Here is a tiny trained network, its code and every weight. The questions are about switching its units off for an input and a class, where a switched-off unit gives its printed mean instead of its output.

import numpy as np


def w(rows, s, z=0):
    codes = np.array(rows[::2]) - 128.0
    scale = np.full(codes.shape[1], s)
    scale[-1] = z or s
    return codes * scale


def norm(h):
    return h / np.sqrt((h * h).mean(-1, keepdims=True) + 1e-5)


def f(y):
    return np.maximum(y, 0)


def log_softmax(a):
    a = a - a.max(-1, keepdims=True)
    return a - np.log(np.exp(a).sum(-1, keepdims=True))


def net(x, mask):
    res = np.array(x, float).reshape(1, 8) / 4 @ E
    u = 0
    for l in range(2):
        y = f(norm(res) @ A[l][:, :-1].T + A[l][:, -1])
        res = res + np.where(mask[u : u + 7], y, B[l][:, -1]) @ B[l][:, :-1]
        u += 7
    return log_softmax(norm(res)[-1] @ U[:, :-1].T + U[:, -1])


A, B = {}, {}
E = w([
[137,204,133,230,190],'x0',
[185,87,156,146,201],'x1',
[76,49,168,182,33],'x2',
[254,90,214,96,133],'x3',
[197,118,171,206,126],'x4',
[103,45,160,186,205],'x5',
[125,111,61,198,100],'x6',
[200,129,73,170,28],'x7',
],0.0047)
A[0] = w([
[143,152,113,154,127,70],'L0N1',
[125,131,218,141,127,142],'L0N2',
[116,145,117,145,58,156],'L0N3',
[177,127,177,109,151,83],'L0N4',
[191,175,85,159,166,240],'L0N5',
[126,163,160,106,123,2],'L0N6',
[56,246,154,127,102,104],'L0N7',
],0.011,0.0017)
B[0] = w([
[137,47,115,104,125,160],'L0N1',
[70,162,207,64,181,200],'L0N2',
[72,104,139,126,107,194],'L0N3',
[105,181,150,106,134,203],'L0N4',
[96,72,126,67,115,253],'L0N5',
[209,124,207,58,157,148],'L0N6',
[11,66,2,109,114,225],'L0N7',
],0.0081,0.0051)
A[1] = w([
[118,116,105,255,214,159],'L1N1',
[33,45,180,98,129,165],'L1N2',
[226,67,67,50,185,183],'L1N3',
[58,3,111,109,227,133],'L1N4',
[134,15,110,136,179,117],'L1N5',
[190,199,94,73,97,110],'L1N6',
[195,110,3,109,81,254],'L1N7',
],0.0069,0.0033)
B[1] = w([
[120,200,99,138,141,167],'L1N1',
[224,106,183,254,153,255],'L1N2',
[118,151,74,81,47,199],'L1N3',
[168,201,70,163,149,253],'L1N4',
[180,216,70,177,113,179],'L1N5',
[147,32,97,59,182,148],'L1N6',
[116,114,201,76,114,200],'L1N7',
],0.0084,0.0073)
U = w([
[175,176,66,118,123,96],'0',
[134,163,104,186,183,110],'1',
[189,101,147,178,112,144],'2',
[155,151,97,152,102,1],'3',
[157,148,209,85,194,143],'4',
[99,64,173,154,39,110],'5',
[157,92,112,8,104,183],'6',
[11,79,42,116,131,189],'7',
],0.016,0.0034)

Each question gives the input, the list of numbers given to net, and the class t.
The units are the neurons (one row each of A and B). Each row of codes is followed by its name. A weight is (code - 128) times the scale printed after its matrix; where a second scale follows, it is the last column's (A, B and U).
mask holds one flag per neuron, layer by layer. A switched-off neuron (its flag False) gives its mean, the last column of its row in B, instead of its output. The means were averaged over made-up inputs and are rounded, as every weight is.
A unit's drop is (log p(t) with every unit on - log p(t) with that unit switched off) / (log p(t) with every unit on - log p(t) with every unit switched off).
The circuit of an input: a set's keep is (log p(t) with only the set's units on - log p(t) with every unit switched off) / (log p(t) with every unit on - log p(t) with every unit switched off). Starting from the 12 units with the biggest drops (on a tie, the unit counted first), units are removed one at a time, each time the one whose removal leaves the highest keep (on an exact tie, the one counted first), for as long as the keep stays at least 0.8.
units of the circuit, in order: the units of the circuit, biggest drop first
top k neurons: the k neurons with the biggest drops, biggest first
k most important neurons of layer l: the k neurons of layer l with the biggest drops, biggest first
drop of u: that unit's drop, to one decimal
input [0,-3,-3,2,2,-7,-3,-7], class 6: units of the circuit, in order : (L0N6 L0N7)
input [2,2,0,-2,-3,-6,1,-2], class 7: units of the circuit, in order : (L0N7)
input [1,0,1,0,-6,4,8,3], class 2: 2 most important neurons of layer 0 : (L0N7 L0N3)
input [-3,5,-1,-6,6,-6,-6,-4], class 1: top 4 neurons : (L0N7 L1N2 L1N4 L0N5)
input [4,4,-5,4,-2,1,6,5], class 6: units of the circuit, in order : (L1N7 L1N2)
input [2,7,8,1,-7,-8,-3,-5], class 4: units of the circuit, in order : (L0N2 L1N2)
input [4,5,-7,-6,3,-6,2,5], class 7: top 2 neurons : (L0N7 L1N2)
input [0,8,8,8,-6,-4,-5,2], class 4: units of the circuit, in order : (L0N2 L0N5)
input [-6,-2,0,-8,3,-2,8,6], class 5: 2 most important neurons of layer 0 : (L0N7 L0N3)
input [-1,-8,-5,2,-2,6,0,-4], class 0: 2 most important neurons of layer 0 : (L0N2 L0N3)
input [-4,8,8,-8,2,-6,-5,-5], class 1: units of the circuit, in order : (L1N2 L1N4)
input [0,0,5,3,-3,-4,-2,8], class 5: units of the circuit, in order : (L0N3 L1N4)
input [-7,5,3,5,-5,3,-2,-3], class 4: 2 most important neurons of layer 0 : (L0N7 L0N2)
input [-5,5,3,-1,-3,-5,-6,-4], class 4: units of the circuit, in order : (L1N2)
input [7,-5,1,5,-6,-2,-8,6], class 7: top 2 neurons : (L0N7 L0N3)
input [-3,4,0,1,-5,8,-2,8], class 0: 2 most important neurons of layer 1 : (L1N3 L1N5)
input [-3,-3,8,2,3,4,8,-6], class 2: top 2 neurons : (L1N2 L0N7)
input [0,7,-4,-6,-7,-5,-8,-3], class 7: top 2 neurons : (L0N7 L1N5)
input [-8,-6,-7,-3,3,8,0,4], class 0: top 2 neurons : (L1N5 L1N4)
input [8,-4,8,8,5,-7,-7,0], class 4: units of the circuit, in order : (L0N2)
input [3,7,7,-7,-7,2,-3,-3], class 1: drop of L1N2 : 0.1
input [7,-3,2,-2,7,-7,1,-1], class 7: drop of L0N7 : 0.8
input [-4,0,2,6,6,4,-5,4], class 4: drop of L0N2 : 0.4
